Questions about the grid below.
1) Give the entry just left of 46.
2) Give the entry just right of the centre entry.
3) Give the median of all entries.
4) Give the entry just right of -21.
5) Give the minimum.
6) Give the entry just right of -17.
7) Give the centre entry.
[[-23, -17, -32, -4, 33, 22, -12, -13, -14], [70, 12, -21, -56, -19, -47, 17, 2, 8], [62, 4, -93, -55, 27, -104, 74, 46, 21]]
1) 74
2) -47
3) -4
4) -56
5) -104
6) -32
7) -19

m =
[[  -1    1    4    3  -11   29   -1    5   13]
 [  -3  -10    8  -20   29   31   -1    5   10]
 [  -1 -108    4   -9  -11   31   -1  -15   -8]
 [  -9  -17    4    2  -11  -38  -10  -24   -8]
 [  -1  -26    4   27  -16   16   -1    2  -24]
 [  -1  -10    4   54   -9   31  -26    5  -22]
 [  27   -6    4    4  -11   31  -42    5    3]
 [  -1  -17    9  -23   45   31   -1    5   -8]
 [  -1  -38   -9    2  -49   31   66   -8   -6]
 [  33  -17    4    2  -16   31  -10    5   18]
 [  -3  -17    4   25  -11   50   49    5   -8]]
Indices start at 0.
What is the entry at row 1, column 1? -10
What is the entry directly below the smallest entry? -17
The entry at row 0, column 2: 4
The top-right entry is 13
What is the top-left entry? -1
What is the entry just left of the centre entry? 54
What is the entry in the bottom-right corner? -8
The entry in row 1 and column 0 -> -3
The bottom-left entry: -3
The smallest entry is -108
The entry just right of the smallest entry is 4
The entry directly above the largest entry is -1
What is the entry just right of 16? -1
What is the entry just right of 66? -8
What is the top entry of the column that holds the largest entry? -1
What is the entry at row 0, column 1? 1
The entry directly below 66 -> -10
What is the entry in row 2 and column 0? -1
The entry directly above the centre entry is -16
What is the entry just right of 45? 31
What is the bottom entry of the column that holds the smallest entry? -17
The maximum is 66
The entry just right of -20 -> 29

[[-972 -134   15  543 -182 -924 -121 -556 -171]
 [ 200  144 -194 -576 -597  -65 -638  417  -91]
 [ 659   39 -284 -248 -125  109 -844   88  -82]
 [ 853 -261 -731 -683 -627   68 -505 -446 -798]]
The smallest entry in the last column -> -798
The largest entry in the first row: 543
Which number is the bottom-left entry?
Answer: 853
Which number is the entry in the top-left corner?
Answer: -972
The entry just left of -505 is 68
Which number is the second largest entry?
Answer: 659
The entry just right of the largest entry: -261
Which number is the entry just right of -556?
Answer: -171
The second-last entry, reading row by row -> -446
The entry just left of -171 -> -556
Which number is the entry directly below the smallest entry?
Answer: 200
Which number is the entry just right of 417?
Answer: -91
Which number is the entry just right of -248?
Answer: -125
The entry directly below -65 -> 109
Which number is the second entry on the main diagonal?
Answer: 144
The 3rd entry on the diagonal from the top-right corner: -844
The entry directly below 417 -> 88

Read these off the grid that follows.
1) Find the top-left entry.
2) Find the centre entry.
3) Find the entry directly below the centre entry.
4) Find the entry just left of the centre entry.
5) Find the top entry of the column that holds the largest entry.
6) Find the entry just left of the smallest entry.
7) Find the top-right entry.
8) Find the top entry of the column that holds the smallest entry.
[[ -8  42 -19 -34 -10   3  10]
 [ -6 -17  -8   9 -33  12  14]
 [-11  35 -12 -11  25   6  23]
 [  9   9 -21 -10  -3  13   4]
 [ -9 -15   5   8   7  -6  -5]
 [ 13   5 -22  -8  -7  11   3]
 [-24   9 -17 -10  -6  11  -3]
 [ 16 -15 -15  -4   0  22  19]
 [ -2 -26   1  -5  10 -28   2]]
1) -8
2) 8
3) -8
4) 5
5) 42
6) -19
7) 10
8) -34

Questions about the row below.
1) The fifth entry?
2) The last entry?
3) The entry just left of the largest entry?
4) The second entry from the right?
5) The second entry from the left?
6) The first entry?
7) The 3rd entry from the left?
8) The entry just left of 0.074?
array([-0.014, -0.096,  0.060,  0.021, -0.027,  0.030, -0.071, -0.080,
        0.167, -0.060,  0.074, -0.160])
1) -0.027
2) -0.160
3) -0.080
4) 0.074
5) -0.096
6) -0.014
7) 0.060
8) -0.060

[[  12  -16    5  -31    3    7  -37   -5   47   31    8  -14 -103   16
    12]
 [  47    2   -8  -22   11  -37    8    6   61   -6  -26   52  -21  -24
   -56]
 [ -42    7  -52   41   36   17  -11   21  -57  -36  -33  -21    5   14
   -33]
 [ -57   13   22   13   34   -7  -16   27   16   20   14  -71  -17   33
   -12]
 [  36    5  -32  -20    4   52  -19   -3  -35  -21  -31   14  -54    1
    28]
 [ -45    5   62  -26    5  -14   14  -35  -31    1   35   14   42  -29
    60]
 [   0  -34    5   47    6  -44   58  -25   -8  -19   26   44   -8  -24
   -10]]
Find the entry just left of 41.
Answer: -52
The minimum: -103
Find the entry just left of the smallest entry.
Answer: -14
Find the entry just right of the largest entry.
Answer: -26
Find the entry just left of 2.
Answer: 47
Find the entry just right of the smallest entry.
Answer: 16
Find the entry just left of the largest entry.
Answer: 5
Find the entry just left of -22.
Answer: -8

Questions about the row below.
1) Report the smallest entry.
2) Report the entry just right of 411.
[ 411  956  176 -590 -746 -527 -810  903  257]
1) -810
2) 956

Questions about the array below. Rows and columns are numbered from 0.
1) Report the entry at row 1, column 0.
2) Report the entry in row 0 and column 2.
3) Report the entry directly above 48.
4) Report the bottom-right entry.
[[226  95 176 251 146]
 [ 48  99  36  68  94]]
1) 48
2) 176
3) 226
4) 94

array([[-182.5,  141.4,  160.5,  181.8,  167.7,  171.4],
       [ 164.6, -209.9, -224.3, -208.9,  161.2,  173.8],
       [-204.8,  159.5,  196.8,  160.4, -223.8, -217.8],
       [ 138.5, -230.7, -214.2, -212.9,  158.3,  153.2],
       [ 162.1, -202.9, -223.7, -238.9,  166.3,  176.6],
       [ 162.4,  174.7,  168.2,  162.8, -220.8,  170.9]])
Indices start at 0.
The entry directly below 161.2 -> -223.8
The entry in the bottom-right corner is 170.9
Give the entry directly below 162.1.
162.4
Give the entry just right of 141.4.
160.5
Give the entry in row 1 and column 0.
164.6
Give the entry just right of 161.2.
173.8
The entry in row 0 and column 0: -182.5
The entry directly below 160.5: -224.3
The entry just right of the largest entry is 160.4
The entry in row 0 and column 1: 141.4
Give the entry directly below the smallest entry.
162.8
The entry directly above the smallest entry: -212.9
Give the maximum.
196.8
Give the entry in row 2 and column 0.
-204.8
Give the entry just left of -224.3.
-209.9
Give the entry directly above 174.7.
-202.9
Give the entry directly above 173.8.
171.4
The entry directly above 166.3 -> 158.3
Give the entry directly below 173.8.
-217.8
The entry just right of 162.8 -> -220.8
Give the top entry of the column that holds the smallest entry.
181.8

a = [  6 -85 -52  86 -87 -12  44  13  11 -46 -76  45 -48  -3]
The 3rd entry: -52
Report the 2nd entry from the right.
-48
Report the entry just left of -52.
-85
The second largest entry: 45
Report the entry just left of 13.
44
